Below is a small trained network, with its code and all its weights. Each question gives an input and a class and asks what happens when units are switched off, that is, made to give their printed mean instead of their output.

import numpy as np


def w(rows, s, z=0):
    codes = np.array(rows[::2]) - 128.0
    scale = np.full(codes.shape[1], s)
    scale[-1] = z or s
    return codes * scale


def norm(h):
    return h / np.sqrt((h * h).mean(-1, keepdims=True) + 1e-5)


def f(y):
    return y / 2 * (1 + np.tanh(0.7978845608 * (y + 0.044715 * y**3)))


def log_softmax(a):
    a = a - a.max(-1, keepdims=True)
    return a - np.log(np.exp(a).sum(-1, keepdims=True))


def net(x, mask):
    res = np.array(x, float).reshape(1, 6) / 4 @ E
    u = 0
    for l in range(4):
        y = f(norm(res) @ A[l][:, :-1].T + A[l][:, -1])
        res = res + np.where(mask[u : u + 9], y, B[l][:, -1]) @ B[l][:, :-1]
        u += 9
    return log_softmax(norm(res)[-1] @ U[:, :-1].T + U[:, -1])


A, B = {}, {}
E = w([
[96,46,27,57,188,103],'x0',
[100,188,27,127,81,35],'x1',
[200,115,167,132,176,99],'x2',
[103,222,139,175,252,83],'x3',
[151,163,149,95,113,132],'x4',
[140,206,67,193,157,250],'x5',
],0.0024)
A[0] = w([
[123,143,135,128,125,133,110],'0.n1',
[142,237,169,217,86,192,45],'0.n2',
[138,152,75,141,186,227,143],'0.n3',
[53,180,62,89,135,193,48],'0.n4',
[28,237,90,93,214,43,178],'0.n5',
[132,148,136,122,130,136,94],'0.n6',
[123,136,165,167,246,111,1],'0.n7',
[178,134,85,156,169,196,112],'0.n8',
[222,254,77,176,176,89,186],'0.n9',
],0.0059,0.0017)
B[0] = w([
[143,122,136,153,121,132,124],'0.n1',
[64,156,3,149,30,184,209],'0.n2',
[74,109,111,109,187,222,194],'0.n3',
[102,214,118,217,170,46,165],'0.n4',
[85,209,50,126,253,193,253],'0.n5',
[94,115,163,165,130,108,121],'0.n6',
[195,155,146,98,17,24,167],'0.n7',
[87,107,132,128,200,157,164],'0.n8',
[207,213,100,71,233,158,240],'0.n9',
],0.0053,0.0038)
A[1] = w([
[162,135,147,88,131,121,52],'1.n1',
[79,103,196,167,151,130,145],'1.n2',
[133,143,242,153,212,137,2],'1.n3',
[121,148,243,106,134,152,49],'1.n4',
[144,242,81,147,170,1,233],'1.n5',
[148,243,210,242,83,210,121],'1.n6',
[155,144,145,136,117,154,73],'1.n7',
[162,143,124,116,122,114,80],'1.n8',
[164,97,197,124,150,91,102],'1.n9',
],0.0059,0.00073)
B[1] = w([
[122,158,121,217,124,146,128],'1.n1',
[179,169,113,126,153,155,122],'1.n2',
[113,196,136,100,1,159,136],'1.n3',
[157,208,161,189,156,162,127],'1.n4',
[190,91,129,7,239,240,254],'1.n5',
[7,171,147,21,152,3,186],'1.n6',
[96,146,184,146,167,112,125],'1.n7',
[102,122,163,179,123,144,127],'1.n8',
[153,110,110,250,128,170,140],'1.n9',
],0.0057,0.0041)
A[2] = w([
[137,191,39,159,174,145,42],'2.n1',
[108,114,125,176,150,92,48],'2.n2',
[138,236,133,109,129,179,147],'2.n3',
[206,197,62,184,113,109,211],'2.n4',
[102,39,15,158,152,113,254],'2.n5',
[2,97,55,103,209,146,11],'2.n6',
[85,126,165,84,92,152,112],'2.n7',
[65,142,78,128,169,165,215],'2.n8',
[108,72,53,177,178,133,109],'2.n9',
],0.0054,0.00044)
B[2] = w([
[109,35,145,3,91,192,201],'2.n1',
[96,93,211,44,102,131,115],'2.n2',
[43,119,52,168,179,159,194],'2.n3',
[77,27,198,13,55,254,135],'2.n4',
[20,220,102,105,183,145,183],'2.n5',
[238,183,85,48,172,205,254],'2.n6',
[182,240,67,179,202,92,141],'2.n7',
[155,106,94,82,176,137,208],'2.n8',
[79,94,114,97,196,94,161],'2.n9',
],0.0048,0.0046)
A[3] = w([
[117,74,63,165,113,104,207],'3.n1',
[132,173,25,98,15,62,63],'3.n2',
[194,178,128,71,218,110,116],'3.n3',
[233,117,157,180,83,162,53],'3.n4',
[72,163,82,122,129,149,41],'3.n5',
[178,99,150,89,152,131,255],'3.n6',
[107,141,96,128,73,35,92],'3.n7',
[124,253,176,92,146,175,194],'3.n8',
[178,103,173,140,84,164,87],'3.n9',
],0.0058,0.00096)
B[3] = w([
[136,215,131,70,144,103,133],'3.n1',
[108,92,247,149,161,44,160],'3.n2',
[1,82,34,125,39,126,252],'3.n3',
[166,108,115,196,113,188,138],'3.n4',
[240,68,132,108,157,115,174],'3.n5',
[82,232,61,173,83,115,168],'3.n6',
[85,174,209,94,129,93,138],'3.n7',
[125,33,42,113,205,86,228],'3.n8',
[159,153,104,178,118,163,128],'3.n9',
],0.0066,0.0047)
U = w([
[202,120,158,254,62,183,6],'0',
[91,125,7,56,200,175,252],'1',
[100,137,217,128,102,20,33],'2',
],0.0071,0.0017)

Each question gives the input, the list of numbers given to net, and the class t.
The units are the neurons (one row each of A and B). Each row of codes is followed by its name. A weight is (code - 128) times the scale printed after its matrix; where a second scale follows, it is the last column's (A, B and U).
mask holds one flag per neuron, layer by layer. A switched-off neuron (its flag False) gives its mean, the last column of its row in B, instead of its output. The means were averaged over made-up inputs and are rounded, as every weight is.
A unit's drop is (log p(t) with every unit on - log p(t) with that unit switched off) / (log p(t) with every unit on - log p(t) with every unit switched off).
The circuit of an input: a set's keep is (log p(t) with only the set's units on - log p(t) with every unit switched off) / (log p(t) with every unit on - log p(t) with every unit switched off). Starting from the 12 units with the biggest drops (on a tie, the unit counted first), units are removed one at a time, each time the one whose removal leaves the highest keep (on an exact tie, the one counted first), for as long as the keep stays at least 0.8.
units of the circuit, in order: the units of the circuit, biggest drop first
unit that matters most: the unit with the biggest drop
k most important neurons: the k neurons with the biggest drops, biggest first
drop when u is switched off: that unit's drop, to one decimal
input [-1,4,3,-6,-4,2], class 2: unit that matters most : 0.n5
input [-7,-7,-1,6,-2,0], class 2: units of the circuit, in order : 1.n6; 0.n5; 0.n7
input [-8,3,7,-5,-3,-4], class 2: 2 most important neurons : 1.n6; 1.n5
input [1,-3,0,-6,0,-4], class 0: 3 most important neurons : 0.n5; 0.n2; 1.n6
input [6,-5,-8,-3,0,-8], class 2: 2 most important neurons : 0.n5; 1.n5
input [8,-8,5,0,5,-8], class 0: 2 most important neurons : 0.n2; 0.n5
input [1,-2,3,0,-6,-3], class 0: 3 most important neurons : 0.n5; 0.n2; 1.n6
input [0,-1,5,-8,-6,-2], class 0: 3 most important neurons : 0.n5; 0.n2; 1.n6
input [5,0,4,-7,-4,-4], class 2: 2 most important neurons : 1.n5; 0.n5
input [-3,1,5,2,-4,-7], class 0: 2 most important neurons : 0.n2; 1.n9
input [-4,-1,-3,-3,-7,-8], class 0: 2 most important neurons : 0.n2; 1.n6
input [-8,-2,-7,-6,-6,-6], class 2: 2 most important neurons : 1.n5; 2.n6
input [8,1,8,-8,5,-7], class 2: 2 most important neurons : 1.n5; 0.n5
input [-8,0,-4,-5,-1,-8], class 2: unit that matters most : 1.n5
input [-6,3,-6,-4,-1,-6], class 2: drop when 1.n5 is switched off : 0.1
input [-8,-8,-2,-1,0,-5], class 2: drop when 1.n5 is switched off : 0.4
input [-5,-7,5,-7,-3,-1], class 0: drop when 0.n5 is switched off : 0.5
